Below are the code and all the weights of a small trained network. Each question names an input and a class and asks about switching units off, where a switched-off unit gives its printed mean instead of its output.

import numpy as np


def w(rows, s, z=0):
    codes = np.array(rows[::2]) - 128.0
    scale = np.full(codes.shape[1], s)
    scale[-1] = z or s
    return codes * scale


def f(y):
    return y / 2 * (1 + np.tanh(0.7978845608 * (y + 0.044715 * y**3)))


def log_softmax(a):
    a = a - a.max(-1, keepdims=True)
    return a - np.log(np.exp(a).sum(-1, keepdims=True))


def net(x, mask):
    res = np.array(x, float).reshape(1, 4) / 4 @ E
    y = f(res @ A[0][:, :-1].T + A[0][:, -1])
    res = res + np.where(mask, y, B[0][:, -1]) @ B[0][:, :-1]
    return log_softmax(res[-1] @ U[:, :-1].T + U[:, -1])


A, B = {}, {}
E = w([
[138,110,57,170,246,199,168,171,117,238,170],'x0',
[55,109,148,200,133,106,96,145,75,141,74],'x1',
[142,160,199,114,165,196,38,74,74,158,130],'x2',
[149,60,140,79,141,120,71,161,156,174,63],'x3',
],0.011)
A[0] = w([
[217,157,112,44,115,131,137,122,181,133,185,89],'N0',
[164,159,229,110,124,161,88,71,70,114,104,93],'N1',
[132,151,181,132,178,235,87,51,72,189,136,71],'N2',
[116,99,84,140,81,53,162,177,186,66,99,171],'N3',
[105,230,110,194,128,147,174,72,100,111,233,66],'N4',
[223,152,94,40,133,170,155,109,185,162,173,101],'N5',
[169,45,150,43,156,131,85,180,172,203,41,55],'N6',
[155,91,32,204,236,226,142,186,107,231,199,5],'N7',
[113,66,40,191,117,54,219,197,164,163,145,135],'N8',
[45,100,146,255,129,92,107,167,50,174,55,74],'N9',
[109,204,129,190,134,136,162,103,94,105,190,29],'N10',
],0.0071,0.0019)
B[0] = w([
[46,161,157,47,147,78,88,85,37,200,196,186],'N0',
[180,93,45,111,85,203,134,127,162,128,54,202],'N1',
[182,145,25,142,123,228,203,117,198,200,112,212],'N2',
[192,120,60,144,103,202,130,81,132,142,92,207],'N3',
[127,137,175,192,178,59,166,224,181,111,105,191],'N4',
[74,135,104,72,156,75,142,124,44,174,187,189],'N5',
[148,181,209,211,217,57,155,248,229,69,149,204],'N6',
[161,28,192,143,1,101,16,55,91,14,80,246],'N7',
[178,151,61,120,136,212,186,104,167,174,118,206],'N8',
[62,176,141,10,185,88,170,84,10,178,253,205],'N9',
[135,153,159,187,186,76,164,208,187,83,136,166],'N10',
],0.007,0.013)
U = w([
[149,95,171,132,9,105,85,63,108,41,92,231],'0',
[169,136,42,141,135,218,147,107,158,185,104,2],'1',
[58,152,135,74,185,89,129,106,44,188,197,134],'2',
[134,147,180,188,206,81,135,225,187,102,126,119],'3',
],0.012,0.00091)

Each question gives the input, the list of numbers given to net, and the class t.
The units are the neurons (one row each of A and B). Each row of codes is followed by its name. A weight is (code - 128) times the scale printed after its matrix; where a second scale follows, it is the last column's (A, B and U).
mask holds one flag per neuron, in row order. A switched-off neuron (its flag False) gives its mean, the last column of its row in B, instead of its output. The means were averaged over made-up inputs and are rounded, as every weight is.
A unit's drop is (log p(t) with every unit on - log p(t) with that unit switched off) / (log p(t) with every unit on - log p(t) with every unit switched off).
most important unit: the unit with the biggest drop
top k neurons: the k neurons with the biggest drops, biggest first
drop when u is switched off: that unit's drop, to one decimal
input [-1,8,-8,6], class 1: top 4 neurons : N8, N3, N0, N5
input [5,-6,0,-2], class 2: most important unit : N5
input [-3,-2,-4,-2], class 1: top 2 neurons : N7, N3
input [3,-2,6,-8], class 3: top 2 neurons : N4, N10
input [3,4,-3,-5], class 3: top 4 neurons : N4, N10, N0, N5
input [4,-8,6,-7], class 2: top 2 neurons : N5, N0
input [2,-4,-3,-1], class 2: top 3 neurons : N2, N1, N5
input [-3,1,5,5], class 1: top 2 neurons : N7, N1
input [2,8,-8,2], class 1: top 2 neurons : N8, N3
input [-5,6,8,-7], class 1: top 4 neurons : N1, N2, N7, N6
input [-7,-7,8,3], class 1: top 2 neurons : N1, N7
input [-2,6,5,2], class 2: top 4 neurons : N9, N3, N8, N7
input [-1,5,2,0], class 2: top 2 neurons : N7, N9
input [-2,1,-5,-8], class 3: most important unit : N4
input [-2,7,4,6], class 2: top 2 neurons : N9, N4
input [6,1,-6,-7], class 3: top 2 neurons : N4, N10
input [-2,-5,2,-3], class 2: drop when N7 is switched off : 0.5
input [7,7,3,1], class 0: drop when N7 is switched off : 2.0
input [-5,6,-5,7], class 3: drop when N6 is switched off : 0.9
input [7,-1,0,3], class 0: drop when N1 is switched off : 0.0
input [-1,6,-7,-5], class 1: most important unit : N8
